Below are the code and all the weights of a small trained network. Each question names an input and a class and asks about switching units off, where a switched-off unit gives its printed mean instead of its output.

import numpy as np


def w(rows, s, z=0):
    codes = np.array(rows[::2]) - 128.0
    scale = np.full(codes.shape[1], s)
    scale[-1] = z or s
    return codes * scale


def norm(h):
    return h / np.sqrt((h * h).mean(-1, keepdims=True) + 1e-5)


def f(y):
    return y / 2 * (1 + np.tanh(0.7978845608 * (y + 0.044715 * y**3)))


def log_softmax(a):
    a = a - a.max(-1, keepdims=True)
    return a - np.log(np.exp(a).sum(-1, keepdims=True))


def net(x, mask):
    res = np.array(x, float).reshape(1, 3) / 4 @ E
    u = 0
    for l in range(2):
        y = f(norm(res) @ A[l][:, :-1].T + A[l][:, -1])
        res = res + np.where(mask[u : u + 14], y, B[l][:, -1]) @ B[l][:, :-1]
        u += 14
    return log_softmax(norm(res)[-1] @ U[:, :-1].T + U[:, -1])


A, B = {}, {}
E = w([
[69,62,198,70,226],'x0',
[7,149,129,255,94],'x1',
[50,71,72,43,81],'x2',
],0.0019)
A[0] = w([
[88,164,166,100,105,109],'0.n0',
[127,117,145,128,115,143],'0.n1',
[94,82,164,180,96,127],'0.n2',
[140,71,150,51,133,102],'0.n3',
[243,199,70,133,69,2],'0.n4',
[124,48,118,28,167,90],'0.n5',
[137,101,43,18,2,201],'0.n6',
[78,114,86,155,79,135],'0.n7',
[139,156,118,81,70,18],'0.n8',
[107,211,131,214,84,155],'0.n9',
[85,142,200,130,159,156],'0.n10',
[162,111,188,30,190,134],'0.n11',
[146,182,105,136,67,192],'0.n12',
[65,111,90,103,119,232],'0.n13',
],0.0046,0.00099)
B[0] = w([
[172,154,145,126,110,128],'0.n0',
[158,148,132,126,122,131],'0.n1',
[167,216,89,90,152,153],'0.n2',
[45,144,186,41,166,171],'0.n3',
[156,35,10,56,160,209],'0.n4',
[142,97,238,11,210,206],'0.n5',
[190,75,180,222,189,254],'0.n6',
[124,165,158,86,30,167],'0.n7',
[188,120,113,183,89,126],'0.n8',
[91,149,152,23,195,217],'0.n9',
[253,157,86,140,193,162],'0.n10',
[26,89,147,90,86,220],'0.n11',
[148,86,110,19,106,172],'0.n12',
[183,169,216,101,97,175],'0.n13',
],0.0027,0.0026)
A[1] = w([
[126,152,115,152,233,103],'1.n0',
[151,64,134,202,210,84],'1.n1',
[136,148,102,255,85,108],'1.n2',
[117,66,121,125,80,87],'1.n3',
[163,154,64,213,99,130],'1.n4',
[145,166,136,112,212,134],'1.n5',
[118,91,89,116,45,72],'1.n6',
[96,81,96,102,69,44],'1.n7',
[201,84,170,138,106,247],'1.n8',
[141,92,171,114,56,151],'1.n9',
[132,126,190,89,200,2],'1.n10',
[53,192,129,167,94,125],'1.n11',
[52,147,114,141,111,102],'1.n12',
[61,131,225,192,151,169],'1.n13',
],0.0048,0.001)
B[1] = w([
[111,160,152,232,109,191],'1.n0',
[95,254,36,156,125,171],'1.n1',
[100,70,186,67,144,171],'1.n2',
[183,174,172,188,125,128],'1.n3',
[144,56,159,105,162,180],'1.n4',
[56,124,147,191,115,206],'1.n5',
[133,126,178,220,207,141],'1.n6',
[176,171,153,174,187,127],'1.n7',
[50,166,104,145,59,200],'1.n8',
[89,170,145,159,129,155],'1.n9',
[98,129,156,128,199,227],'1.n10',
[92,171,71,35,84,194],'1.n11',
[182,194,103,95,111,143],'1.n12',
[226,101,57,148,115,251],'1.n13',
],0.0034,0.0018)
U = w([
[63,233,75,27,42,150],'0',
[67,56,249,46,229,200],'1',
[77,223,87,254,203,130],'2',
[254,45,13,119,140,159],'3',
[156,96,215,212,23,1],'4',
],0.0098,0.0028)

Each question gives the input, the list of numbers given to net, and the class t.
The units are the neurons (one row each of A and B). Each row of codes is followed by its name. A weight is (code - 128) times the scale printed after its matrix; where a second scale follows, it is the last column's (A, B and U).
mask holds one flag per neuron, layer by layer. A switched-off neuron (its flag False) gives its mean, the last column of its row in B, instead of its output. The means were averaged over made-up inputs and are rounded, as every weight is.
A unit's drop is (log p(t) with every unit on - log p(t) with that unit switched off) / (log p(t) with every unit on - log p(t) with every unit switched off).
The circuit of an input: a set's keep is (log p(t) with only the set's units on - log p(t) with every unit switched off) / (log p(t) with every unit on - log p(t) with every unit switched off). Starting from the 12 units with the biggest drops (on a tie, the unit counted first), units are removed one at a time, each time the one whose removal leaves the highest keep (on an exact tie, the one counted first), for as long as the keep stays at least 0.8.
units of the circuit, in order: the units of the circuit, biggest drop first
unit that matters most: the unit with the biggest drop
k most important neurons: the k neurons with the biggest drops, biggest first
k most important neurons of layer l: the k neurons of layer l with the biggest drops, biggest first
drop of u: that unit's drop, to one decimal
input [-6,2,4], class 4: units of the circuit, in order => [0.n6; 0.n7]
input [-8,3,6], class 4: unit that matters most => 0.n6
input [-2,8,-6], class 0: units of the circuit, in order => [1.n11; 0.n6; 0.n9]
input [-6,3,0], class 3: 2 most important neurons => [0.n4; 0.n3]
input [-3,2,-4], class 3: 3 most important neurons => [0.n4; 0.n6; 0.n5]
input [0,4,-3], class 0: units of the circuit, in order => [0.n6; 1.n11]
input [-2,5,8], class 4: 4 most important neurons of layer 1 => [1.n6; 1.n1; 1.n3; 1.n7]
input [-8,3,0], class 3: units of the circuit, in order => [0.n4; 1.n4]
input [1,4,5], class 0: 3 most important neurons of layer 0 => [0.n7; 0.n4; 0.n2]
input [-2,-3,6], class 1: 2 most important neurons => [0.n5; 0.n3]
input [-1,6,-4], class 0: 2 most important neurons => [0.n6; 1.n11]
input [-4,-6,8], class 1: 4 most important neurons => [0.n5; 1.n13; 0.n3; 0.n10]
input [5,6,-2], class 2: 2 most important neurons of layer 0 => [0.n10; 0.n11]
input [-6,7,-6], class 0: unit that matters most => 0.n9
input [-6,4,8], class 4: 2 most important neurons => [0.n6; 1.n6]
input [-5,3,5], class 4: 3 most important neurons => [0.n6; 0.n7; 1.n6]
input [0,1,5], class 4: 2 most important neurons => [0.n6; 0.n9]
input [8,8,1], class 2: 3 most important neurons of layer 1 => [1.n13; 1.n0; 1.n8]
input [-2,8,-8], class 0: 3 most important neurons of layer 0 => [0.n6; 0.n9; 0.n5]
input [-8,1,-5], class 3: most important neuron of layer 0 => [0.n4]
input [-7,2,0], class 3: drop of 0.n9 => 0.0
input [-2,2,5], class 4: drop of 0.n6 => 0.3
